Each row is followed by the tier that its hidden value falls in (each part has its own value, ranges and names)
[-47 -53   8  32 -41  66  -1  17  -9  -3  19  24  12   7 -50   0  -7  29
  59 -33  18   2 -40]  <75>
[ 12 -21  -7  23 -14  23   5  15 -17  -7  44 -15  16  -2 -74  24  -4  42
   9 -14  11   3 -32]  <81>
[-13  36  19  19   3 -10 -12 -16  -7   2 -54 -15   5 -12  73   0   3  12
  49 -17  -3  -6   3]  <75>
[ 10 -18 -19   5  -8   9   8  40  15  -2  41  41  10 -40  22  24 -16  57
  41 -23 -35 -21   0]  <87>
[-16  17   3   7   3  -9  -5   7  13   3 -30  23   2 -25  82  -2  -5  11
  45  -9 -24 -15   9]  <88>
[-10  47  11  12  10 -20  -9 -21 -18  11 -47 -20  11   6  26  -8   2 -19
  14   9   8  -2 -11]  <87>
[-14  26   6  42 -13   1  -5 -14 -39  14  -9 -32  31  26 -78   8  -1 -19
  17   9  40   5 -52]  <86>
[  1 -35  -8  17 -19  29   7  27   0 -10  49   7   7 -13 -53  19  -6  40
  13 -18   3  -1  -3]  <81>
[ -11    4   -9   19  -13    9    3    5  -32   18   14   -8   36   21
 -111   15   -9    6   17   16   27   -2  -55]  <88>
[ -3 -16   1  26 -18  22   1   8 -10  -6  16 -11  12   5 -41  10  -1  20
  26 -17  16   5 -31]  <86>
[ 14   3   4  20   3  -1   1  -5 -14  -9  10 -38   4   7 -37  14   5   4
  -4 -10  15   8 -15]  <87>
[  0 -20   5  17 -12  21  -1  14  14 -21   6   3 -12 -27  62  10   0  31
  18 -40 -16  -1  15]  <87>
[ 31   6 -12  18   1  -8   6   2 -24   0  34 -50  16   8 -90  27   2  11
 -12   2  20   8 -30]  <75>
[-14 -50  -3  21 -30  38   6  25   6 -15  49  17  -2 -13 -19  11  -5  58
  32 -34   0   0 -22]  <87>
[ 27  -6 -10   9  -1   0   4   9   5  -5  24  -6  -1 -10 -24  17   0   9
  -7  -7  -7  -1   2]  <88>
[ -4  14  10  20  -5   0  -7  -5  -5  -9 -25 -12   2 -15  57  16   3   9
  42 -29  -6  -2   5]  <87>
[  0  47  14  10  11 -26  -9 -24 -16   3 -46 -31   3  10  42  -1   8 -24
   6   3   6   5  10]  <75>
[-13  -2   9  33 -13  18  -4   3   3 -14 -15   1   0 -20  47  10   1  27
  49 -37  -6  -2  -4]  <87>
[-36 -44   7  12 -26  47  -1  16   7 -10   2  35  -7 -11  26  -4  -5  32
  34 -30  -4  -1  -8]  <87>
[ -8  33  12  15   0 -11  -6 -27 -33  10 -29 -33  19  26 -45  -5   5 -32
   2  11  32   9 -31]  <87>
[ 11  76  -4  17  17 -42  -8 -14 -31  21 -27 -26  32   5 -13  13  -3 -12
  18  16   5 -11 -25]  <87>
[ 17  15  -1  15   7  -5  -3   4  13 -14  -8  -9 -10 -32  86  15   2  31
  29 -35 -29  -8  10]  <86>
[ -6  29  10  17   1 -11 -10  -4  -3  -2 -36  -8   2 -12  54   1   2  -1
  32 -14  -4  -3   1]  <86>
[ -6  25  10  12   8 -14  -8  -6   2   0 -36  -5   1 -14  80   5   1  10
  36 -12 -12  -8  14]  <81>
[  5  59   5   5  14  -7  -7 -12  -1   5 -38 -11   1  -3  53   0   4 -12
  10   6  -8  -4  14]  <88>
[ 12  60   5   6  17 -34  -8 -19  -2   4 -39 -20   2  -5  73   6   3  -8
  13   1 -10  -8  13]  <81>
[ 29  33   1  30   2 -20  -3 -12 -31  -6   8 -54  15   3 -40  29   7   5
   4 -10  18   7 -25]  <87>
